[-10  -9  19  -9  -2 -12  -2 -22 -33  -3 -12  26   1 -20  23 -26  23   8
 -10   5  17  45  -1 -19 -28   1   5   5 -12 -12  43 -12  29] | vob
[ 22  -3  36   5  -2  27   7 -10   4   1 -13  26 -10  -8   7 -33 -28  27
   2  31 -20  53  10  -3   6 -41  10  -2 -28  -6  29  42 -32] | Zofar
[  7   3  34 -11 -14  11   9 -24  18 -10  11   7 -31  -6  -5 -39   4  19
  -4  18  21  59  16  26 -28 -26   6  -4 -23 -41  41  41  -6] | mos
[  -4   46  -20   14  -39   51  -39 -114  -41  -22   35   49   12   51
   -6   52   51  -22  -27   17   53  -21  -23   -6  -48    6    2   15
  -35   34   -1    7   25] | vesuk
[ 15  -9   7   0  -7 -10  -5  -8 -47  -9 -10  18  -9 -36  21 -39  11   7
 -28  -4   2  43  21 -25   7  -8  19  -9 -20 -32  33 -13  45] | ribun
[  9  11  40   6  27  -7   2 -17  -5 -16 -19   3  17  -2  -3  -6   2  20
 -13  24  -2  44   6  -2 -16 -11 -22   6  -9  12  25  20  -7] | Zofar
[ -5 -14   2  22  28 -17  20 -31 -41   1 -49  20  21 -31   3   1  35   5
 -44   1  11  39  -8 -45 -38  -1  10   2  -9 -53  38 -23  24] | gabid
[ 10 -20  22  -3 -31 -26   5  16  -9 -15   7 -11 -17 -30  -4 -20  11 -17
  21  13   7  36  18  31 -14  -4 -11  -3  -2  -6  25  23  -3] | Tib
[  4 -25  57 -16   4   6  17 -15  20 -34   5  26   0 -27  12 -36 -17  35
  10  18   3  31  15  14  -8 -25  12 -12 -11 -36  29  22  -4] | vob
[ 19 -15  48  -7 -31  -1   5   8  -2 -17  24   3 -13  -7  23 -17  18  -9
  47  12  -4  16  16  54   6   0 -28  -6   6  32   2  18 -20] | vob
[  1   5  14  15 -21  -8 -24 -22 -56  -9 -14   8   8 -17  19 -36  17  -5
 -13  -8  10  56   5 -33 -23   5  -6  -3 -28  -3  54 -13  38] | Ziti
[-17  -2  -1  14 -12 -28  -3 -27 -42 -21 -17  12  -7 -33   3 -33  25   1
 -32   4  25  43   8 -17 -19   2   0  -2 -14 -36  45 -11  38] | beg
[  6 -21  38   6  -6  -2   5 -15   3 -16  -8   7  -5 -29 -10 -30 -11  28
  -7  17  -1  54   5   7 -31 -17  19  -6 -27 -41  51  22  -5] | mos
[ -5  14  13  10 -28  -6 -27 -42 -52  -5   4  17  -4 -11  27 -20  27  10
 -25   0  13  65  -4 -14 -19  -6  -2   1 -32  -1  39  -3  22] | Vubo
[  4 -14  30   0 -28  -5  -2   3 -10 -22   8   0 -14 -14  11 -16  17 -18
  32  20  -1  34  17  48  -9  -1 -25   5 -11  13  20  24   1] | Zofar
[  9 -23  20  -3 -38 -11   8  10 -19  -8  14  13 -20 -24  -6 -12  10 -32
  31  19   1  21  28  26 -17  -4 -18  -1  -7 -11  16  20 -10] | mekit
[ 23 -11  46 -21 -11  24  -1 -22  -5   0  -8  48 -14 -14  11  -6 -12   8
  11  45  -9  43  31  13 -20 -33  20   3 -40  11  44  40 -18] | Zofar
[ 24 -24  40 -12 -31 -13  -4  17 -23 -23   1 -11 -15 -32   2 -16  26 -10
  31   4 -14  30  38  33 -23   1  -3   4  -7  15  29   0   3] | ribun
[  3 -13  46   8 -31  -7  -8   0   1 -26  21 -19  -8 -20   6 -37   7 -12
  38  -8  -3  40  11  48 -15   3 -31   5 -13   7  27   8   2] | mos
[ 12   0  13  14 -20  -8 -21 -25 -48   9 -16  21   0 -22  29 -23  25   5
 -22  -2  -9  57  10 -10  -9  -5   3   2 -20  -4  41 -13  29] | vesuk
[  5 -28  43   2 -35 -23   9  16  -3 -29   8 -14 -23 -22  -2 -29   7 -29
  38   8  -6  37  19  35 -32   7 -16   3  -8 -17  32  16  -2] | mos
[ -9  -7 -11   5  -4   9  -9 -26 -56  33 -30  38  -5 -25  28 -17  28  21
 -18  15   8  47 -12 -16   0 -19   2   1 -14  17  43 -10  10] | Zofar
[-20  25  81 -26 -12  40  17 -47  66 -91  31   3 -20  16  14 -53 -12   6
   9   3  46  37  28  50 -28 -29 -30  -4 -37 -45  16  45   8] | gabid
[ -4  -1  27   3 -31  -1 -27 -29 -48 -16  -7  18  -1 -19  31 -31  24  -7
 -11  -4  -1  54  13  -5 -26   3   0   2 -30  -8  48 -11  51] | vesuk
[ 30 -28  24  -5 -28  -6   5   8   4 -24   2   5 -20 -15   5  -7  17  -9
  36   1  -5  11   7  43 -11   3  -6   0  -7   2  13   4   2] | gabid
[  6 -19  21  -8 -35  -9  -7   7 -12  -3   6   9 -22 -19  -6 -14  10 -13
  46  16  12  29   9  45 -20   2 -35  -7   8  13  17  24 -16] | Ziti
[ 24 -11  15  82 -57 -37 -24  35 -24 -32  24 -19   9  -1  -6 -34  67 -20
  22 -44 -19  45  20  19   4  26  -2  16 -32 -15  38 -29 -25] | beg
[ 32  16  67 -25  -7  31   1 -41  28 -15  37  29  11   8  48  -7  13  34
  14  -8   1  52  37  34  -1 -52  -9   1 -46  47  31   6 -29] | mekit
[ 23  -9  41   1 -23 -16   4  13 -12 -16   6 -22   4  -3   3  -1  13 -32
  37   8 -13  22  22  33 -14   8 -13  13  -4  43  19  20  -2] | Tib
[ 35 -11  34 -25  31  16  15  -8  10  41 -39  38 -11 -32  -2 -25 -35  40
   9  62 -23  60  24   0   5 -46   4 -15   6   1  25  51 -45] | Zofar
[  9 -17  31  16 -23 -21  -1  14 -22 -22 -23   0   0 -14   0 -19   4 -19
  18   8   4  36   7  15 -14  15 -17  -3 -12  -4  31   9   7] | Ziti
[  6 -26  37 -11  18   3   9  -7  12 -15 -20  26   0 -46 -13 -28  -9  54
  -5  12   6  50  -3   8 -17 -33   6 -14 -12 -45  30  11 -16] | ribun
[ 15 -46  34   1 -42 -16  -3  21 -10 -16  17   2 -10 -13  -3 -18  29 -28
  64   5 -10  16  10  51 -20  14   3   1  -4  -6  38  22  11] | Tib
[ -4   6  22   8 -25 -11 -26 -31 -57  -8   2   8   4 -16  31 -24  40   5
 -12 -14  10  54   1 -15 -20   0   0   9 -32  10  50 -19  38] | Vubo
[ 17 -15  44   0  18  13  11 -22   5  -8  -9  31   7 -10   4 -22  -1  32
   7  26 -10  34  14   9  -1 -28  11  -2 -17 -18  39  31  -7] | Zofar
[  7  -5  49  23 -14 -37  19  17   1 -43  -2 -24   4 -19  -5 -16  35 -38
  22  10  12  49  32  35 -23  15 -32   3  -6  -7  18  14  -9] | beg
[ 23 -20  39  -9 -12  15   4  -9  16  -7  -6  21  -2 -12   6 -29   3  23
  17  15   1  36  11  21  -4 -26  26 -14 -24 -19  44  28 -11] | Tib
[ 20 -35  34  16  12   0  17 -17   5  -8 -32  47   1 -37  -2 -29 -10  39
 -10  21  -2  57  -9 -16 -13 -25  21 -18 -19 -64  42  12 -19] | gabid
[ 27 -26  36   0   1   3   4 -12  -7   6 -25  21   0 -31  -6 -22  17  33
  -1  16 -16  51   7  -4 -30 -27  20  -3 -10 -35  48   8 -21] | ribun
[  6 -13  -2  -2  -4   0 -11 -33 -30   4 -42  32   2 -54  34 -26   2  29
 -31   3  13  56 -11 -13  -1 -15   6 -15 -24  -7  36 -31  25] | gabid
[-27   9 -14  24 -27 -19 -25 -40 -62  -5 -13   7  -3 -31   9 -28  23 -10
 -45   8  21  39 -15 -40 -33   6  -3   2 -17 -22  50 -16  39] | beg
[  3 -16  41 -17  -2   3  21 -16  32 -26  -8  35  -7 -29  17 -26 -37  27
 -15  33  12  50  22  19   4 -31  14 -19 -29 -45  27  28 -12] | mekit
[-16  34  23  -7 -26  11 -29 -37 -59 -28  -5  13 -13  -9  18 -31  20 -16
 -35   1  29  57  18 -23 -36  -3 -24   6 -38  11  34  -8  30] | ribun
[  5  -1  22  10 -16   0 -15 -24 -47  -3 -12   9   0 -13  18 -32  24   0
 -14 -15   2  49   6 -21 -27  -1  11   8 -40  -1  60 -18  37] | mos
[  2 -29  47   1 -14 -11  17  14 -22 -15  -8  12  -8  -4  -8 -10  29 -18
  41  14  -2   4   6  32 -23  14 -19   7   8  -3  18  18  -5] | vob
[ 22 -10  42   7   1   0   4  -8   4  -6 -20  19   6  -5   2 -18  -1  20
   3  16   2  40  11  -1 -13 -13   9 -11 -16 -19  43  21 -15] | Ziti
[ -2  -2  14   4 -25  -5 -21 -16 -58 -10 -21  18 -10 -32  19 -39  23  -5
 -27  -1   6  62   7 -28 -29  -4   4   0 -31 -22  50 -17  30] | ribun
[ -2 -26  29  -4 -18 -11   3  -1   2 -22  10  10 -15 -18   2 -14  18  -7
  31  25   0  22  25  56  -9  -1 -14   4  -1 -10  23  27  -1] | Zofar
[ -3  10   0  13 -17  -7 -25 -18 -44 -15  -1   9  -2 -18  23 -36  12   4
 -24   1   5  56   7 -16  -3  -5  -8   2 -31  -4  36  -5  32] | Zofar
[ 20  -8  58 -13   6   9  17 -14  28 -24   6  11 -10  -9   1 -32 -18  37
   9  12   2  52  14  12 -17 -32  11  -9 -26 -18  38  30 -18] | mos
[  1  -6  57  -4 -11   4  -2 -36  17 -49  12  10   6 -16  11 -29   4  25
   4   3   4  30  19  13 -27 -24   9  -1 -31 -15  51   8   6] | beg
[  8 -12  20 -18  -7   1  -4 -25  17 -15   1  18 -10 -38   3 -35 -28  37
  -4  18  18  42  14  12  -8 -29   5 -19 -12 -36  35  23   5] | Ziti
[-12  -2  19   1 -21  -4 -26 -25 -58  -3 -12  30   6 -11  36 -28  34  -5
 -16  -6   7  40  -6 -30 -30  11   7   5 -31  -2  53 -27  42] | vob
[-14   6  -7  17  10   7  -7 -48 -64 -14 -20  58   1 -16 -15  12 -10   9
 -33   4   8  32 -20 -38 -26  -9 -33  -9 -18 -17 -10  -3  -4] | gabid
[ 14 -19  39  -1  14   1   7 -16  19   2   1  18  -2 -33  -7 -30 -20  47
   4   7  -8  59   3   6 -16 -36   4  -7 -15 -28  36  17 -30] | mos
[  2 -32  41 -12   7  -8  17  -4  29 -27 -17  12  -1 -18  -8 -34 -14  35
  10  22   0  38   7  28  -8 -14  23 -16  -5 -54  41  36   4] | Tib
[ -3   0  -8  19  -3  -5 -11 -22 -49   9 -13  19   4 -24  24 -29  16   9
 -25   5   3  49  -2 -25   7 -10   1   5 -20  -3  37  -9  28] | Zofar
[ 18 -17  52  -3   8   2  14 -13  20 -18  -1  12  -8 -17  -2 -41 -14  37
  10  12   0  44  13  20   0 -22   5 -15 -13 -29  36  25  -7] | mos
[ 23 -19  46 -11  27 -11  18 -16  22 -39 -24  26   2 -25  -9 -12 -29  30
 -14  22  -1  28  15 -10 -19 -13  14  -9 -15 -41  28  15   4] | gabid
[ -7   2   0   3  -8 -14 -26 -16 -56   9 -43  11   3 -40  16 -42  -2  15
 -27  -4  15  57  -7 -41 -16  -4 -11  -6 -18  -1  54 -24  36] | Ziti
[ 13 -25  35   3 -28 -17   3  10 -17  -4 -13   2 -13   1   8  -1  44 -13
  38   8  -3  14   4  56  -5  19  -3   6  -1   6  23  14   8] | Vubo
[  7  -6  35 -14   8  -8  12  -6  22 -14   6  13 -25 -23  -6 -40 -29  40
  -9  13   8  62   7   0 -15 -32   1 -13 -15 -41  30  28 -17] | mos
[ -1  -4  12   8 -17 -18  -5  -7  -8  -2   0   4  -9 -21  -5  -4  -8 -19
  20  18  -7   8   6  23  -3   3 -34   7  17  26  -2   7 -21] | beg
[ 15 -34  14   8 -24 -25   6  27 -27  -7  -4  10 -19 -27 -16 -18  32 -13
  41  -8 -17  47  15  32 -22   3 -20   0   4 -34   7  10   5] | vesuk
[  4   2  -5 -20  -2   1   0 -19 -33  20  -4  23  -5  -6  19   0  21   3
  -6   2  22  11   6 -20  -1 -14  17   3  -7  33  28  -8  15] | Tib
[  5 -13  58  31 -52   3 -18  -8 -23 -58  -4 -15   0   2   9 -22  20 -41
  32 -11 -30  23   5  43 -37  21 -43   7 -28  -7  23   4   6] | gabid
[ 54 -56  31 -10  42  -4  26  -3  27  22 -39  63  10 -47  -9  -5   8  52
  22  18  -7  52   7  24  -2 -23  34 -16  -9 -44  36   9 -15] | gabid
[-60 -14 -22   9  27 -39 -18  15 -79  42 -95  99   0 -34   0 -12  84 -25
 -10 -14  76  75 -97 -61 -67  17 -81 -29 -19 -55  28 -60   1] | beg
[ -2  -3  37  -4 -33   5 -36 -34 -77   3 -11  26  -2 -13  29 -27  43  -2
   4  -8  -2  51  10 -25 -41  -1  10  12 -42  19  73 -16  39] | Vubo
[  0   7  -9   0  -6  -8 -14 -29 -43  10  -3  11   9 -30  16 -12 -11  -3
 -43  -2   0  18   6 -47 -13 -16   4  10 -23 -10  33 -20  36] | mekit
